Here is a tiny trained network, its code and every weight. The questions are about switching its units off for an input and a class, where a switched-off unit gives its printed mean instead of its output.

import numpy as np


def w(rows, s, z=0):
    codes = np.array(rows[::2]) - 128.0
    scale = np.full(codes.shape[1], s)
    scale[-1] = z or s
    return codes * scale


def norm(h):
    return h / np.sqrt((h * h).mean(-1, keepdims=True) + 1e-5)


def f(y):
    return np.maximum(y, 0)


def log_softmax(a):
    a = a - a.max(-1, keepdims=True)
    return a - np.log(np.exp(a).sum(-1, keepdims=True))


def net(x, mask):
    res = np.array(x, float).reshape(1, 4) / 4 @ E
    u = 0
    for l in range(4):
        y = f(norm(res) @ A[l][:, :-1].T + A[l][:, -1])
        res = res + np.where(mask[u : u + 7], y, B[l][:, -1]) @ B[l][:, :-1]
        u += 7
    return log_softmax(norm(res)[-1] @ U[:, :-1].T + U[:, -1])


A, B = {}, {}
E = w([
[91,182,254,108,184,160,147,149,158],'x0',
[108,166,83,2,154,121,172,135,108],'x1',
[99,119,160,87,33,165,113,102,88],'x2',
[122,128,128,128,128,122,128,127,127],'x3',
],0.0098)
A[0] = w([
[125,122,176,213,74,130,113,113,124,47],'L0N0',
[137,121,87,133,80,120,121,130,129,97],'L0N1',
[136,116,125,253,82,140,118,125,136,97],'L0N2',
[125,122,199,248,103,136,120,126,141,49],'L0N3',
[123,108,98,183,81,110,111,121,117,53],'L0N4',
[131,116,45,142,83,130,124,125,121,253],'L0N5',
[116,120,176,88,6,139,120,120,113,215],'L0N6',
],0.028,0.0028)
B[0] = w([
[165,4,129,56,144,149,159,221,119,215],'L0N0',
[147,59,140,95,89,156,134,37,125,174],'L0N1',
[50,137,168,168,80,36,172,121,173,236],'L0N2',
[194,171,99,165,164,221,39,88,81,252],'L0N3',
[92,147,134,155,141,27,171,185,147,189],'L0N4',
[152,114,39,116,114,137,97,93,94,210],'L0N5',
[158,188,146,143,26,153,153,148,92,225],'L0N6',
],0.028,0.024)
A[1] = w([
[107,176,254,116,154,139,167,159,156,142],'L1N0',
[87,20,145,101,187,122,79,89,135,31],'L1N1',
[115,104,149,147,126,93,135,170,133,5],'L1N2',
[109,120,183,132,156,132,136,85,109,72],'L1N3',
[61,103,181,114,151,108,126,92,166,63],'L1N4',
[43,134,191,163,111,54,134,110,145,103],'L1N5',
[99,94,207,103,181,133,106,93,154,40],'L1N6',
],0.032,0.0028)
B[1] = w([
[45,178,217,107,168,161,142,121,73,244],'L1N0',
[106,204,147,115,199,84,142,159,169,178],'L1N1',
[101,198,82,112,104,149,144,39,128,193],'L1N2',
[153,140,96,78,103,94,102,167,131,149],'L1N3',
[157,115,101,135,171,79,68,132,155,166],'L1N4',
[127,120,150,252,110,121,140,147,194,234],'L1N5',
[164,8,154,76,111,96,100,131,160,165],'L1N6',
],0.024,0.011)
A[2] = w([
[130,127,47,126,192,92,142,151,146,18],'L2N0',
[96,101,114,128,252,135,88,122,148,12],'L2N1',
[119,85,89,125,202,93,128,93,188,22],'L2N2',
[137,180,64,86,137,121,126,106,122,56],'L2N3',
[90,103,92,76,207,83,118,127,114,57],'L2N4',
[97,109,169,87,160,109,123,96,144,8],'L2N5',
[86,137,104,114,163,117,136,79,198,60],'L2N6',
],0.035,0.0016)
B[2] = w([
[132,191,95,123,165,179,164,138,173,219],'L2N0',
[176,60,134,115,119,25,106,56,134,251],'L2N1',
[146,207,140,152,201,154,140,195,126,215],'L2N2',
[146,147,81,144,142,187,123,97,124,230],'L2N3',
[149,135,117,3,156,155,194,164,173,225],'L2N4',
[75,71,161,116,162,146,169,94,96,189],'L2N5',
[105,105,111,177,208,136,124,154,136,193],'L2N6',
],0.03,0.014)
A[3] = w([
[41,193,144,169,186,93,134,204,163,58],'L3N0',
[124,160,221,122,148,213,41,177,151,123],'L3N1',
[168,121,186,28,25,98,129,137,121,3],'L3N2',
[59,59,145,73,51,4,101,176,130,30],'L3N3',
[163,124,105,151,188,16,72,109,188,126],'L3N4',
[20,229,127,68,88,114,94,25,121,98],'L3N5',
[105,144,137,154,64,4,209,148,205,95],'L3N6',
],0.026,0.0036)
B[3] = w([
[36,157,146,186,162,175,63,99,165,218],'L3N0',
[138,176,179,93,126,134,150,247,101,199],'L3N1',
[91,80,91,135,253,96,86,89,186,243],'L3N2',
[167,92,113,77,56,123,167,176,187,187],'L3N3',
[174,187,152,109,134,13,47,108,143,251],'L3N4',
[115,159,159,171,86,91,166,28,85,193],'L3N5',
[64,39,124,125,108,187,150,180,133,235],'L3N6',
],0.031,0.016)
U = w([
[58,133,127,210,163,102,93,154,193,254],'0',
[156,204,57,85,207,182,167,129,159,138],'1',
[225,156,156,118,165,53,36,108,116,113],'2',
[107,57,183,30,181,86,165,99,135,175],'3',
[108,8,89,129,32,144,183,173,136,45],'4',
[151,128,64,135,66,153,150,6,65,81],'5',
[199,139,185,103,120,187,115,244,59,131],'6',
[62,218,217,125,104,123,203,110,61,52],'7',
],0.016,0.0014)

Each question gives the input, the list of numbers given to net, and the class t.
The units are the neurons (one row each of A and B). Each row of codes is followed by its name. A weight is (code - 128) times the scale printed after its matrix; where a second scale follows, it is the last column's (A, B and U).
mask holds one flag per neuron, layer by layer. A switched-off neuron (its flag False) gives its mean, the last column of its row in B, instead of its output. The means were averaged over made-up inputs and are rounded, as every weight is.
A unit's drop is (log p(t) with every unit on - log p(t) with that unit switched off) / (log p(t) with every unit on - log p(t) with every unit switched off).
The circuit of an input: a set's keep is (log p(t) with only the set's units on - log p(t) with every unit switched off) / (log p(t) with every unit on - log p(t) with every unit switched off). Starting from the 12 units with the biggest drops (on a tie, the unit counted first), units are removed one at a time, each time the one whose removal leaves the highest keep (on an exact tie, the one counted first), for as long as the keep stays at least 0.8.
units of the circuit, in order: the units of the circuit, biggest drop first
most important unit: the unit with the biggest drop
top k neurons: the k neurons with the biggest drops, biggest first
top k neurons in layer l: the k neurons of layer l with the biggest drops, biggest first
input [1,0,-8,-5], class 2: units of the circuit, in order => L0N6; L3N4
input [6,3,-4,-3], class 3: top 2 neurons => L0N6; L0N3
input [-8,-1,7,1], class 4: most important unit => L0N3
input [-1,2,-6,2], class 1: top 3 neurons => L0N2; L0N3; L0N6
input [0,3,-5,-3], class 1: units of the circuit, in order => L0N6; L2N0
input [5,-7,0,2], class 2: top 3 neurons in layer 0 => L0N3; L0N6; L0N0
input [5,2,4,3], class 7: top 3 neurons in layer 0 => L0N5; L0N0; L0N3
input [6,-3,-3,-3], class 2: top 2 neurons => L0N6; L2N1
input [-2,8,7,-4], class 5: top 2 neurons => L0N2; L0N0
input [5,8,2,-7], class 7: top 3 neurons => L0N5; L0N3; L0N2
input [6,5,5,6], class 7: top 2 neurons => L0N5; L0N0
input [4,1,2,2], class 7: top 3 neurons => L0N5; L0N0; L0N3
input [8,7,-5,0], class 3: top 3 neurons => L0N6; L0N3; L0N2
input [-4,1,3,-3], class 5: units of the circuit, in order => L0N5
input [-5,1,-2,4], class 1: top 3 neurons => L0N6; L0N5; L0N2
input [0,1,8,-6], class 5: top 2 neurons in layer 0 => L0N6; L0N2
input [-1,4,-7,-1], class 1: top 4 neurons => L0N2; L0N3; L0N6; L0N4
input [7,5,-8,-2], class 3: top 4 neurons => L0N6; L0N3; L0N2; L0N5
input [3,-2,-2,-6], class 2: top 3 neurons => L0N6; L0N3; L2N1
input [-1,-5,6,-3], class 4: most important unit => L0N2
input [0,5,1,-3], class 5: top 3 neurons => L0N2; L0N0; L1N5
input [5,4,0,-6], class 3: top 2 neurons in layer 1 => L1N6; L1N0
input [-3,1,-8,8], class 1: top 2 neurons in layer 0 => L0N2; L0N6
input [4,1,-8,-3], class 3: top 3 neurons in layer 0 => L0N6; L0N2; L0N3
input [-2,3,-8,5], class 1: top 3 neurons in layer 0 => L0N2; L0N3; L0N6
input [-4,3,-3,-7], class 1: top 2 neurons in layer 0 => L0N6; L0N3
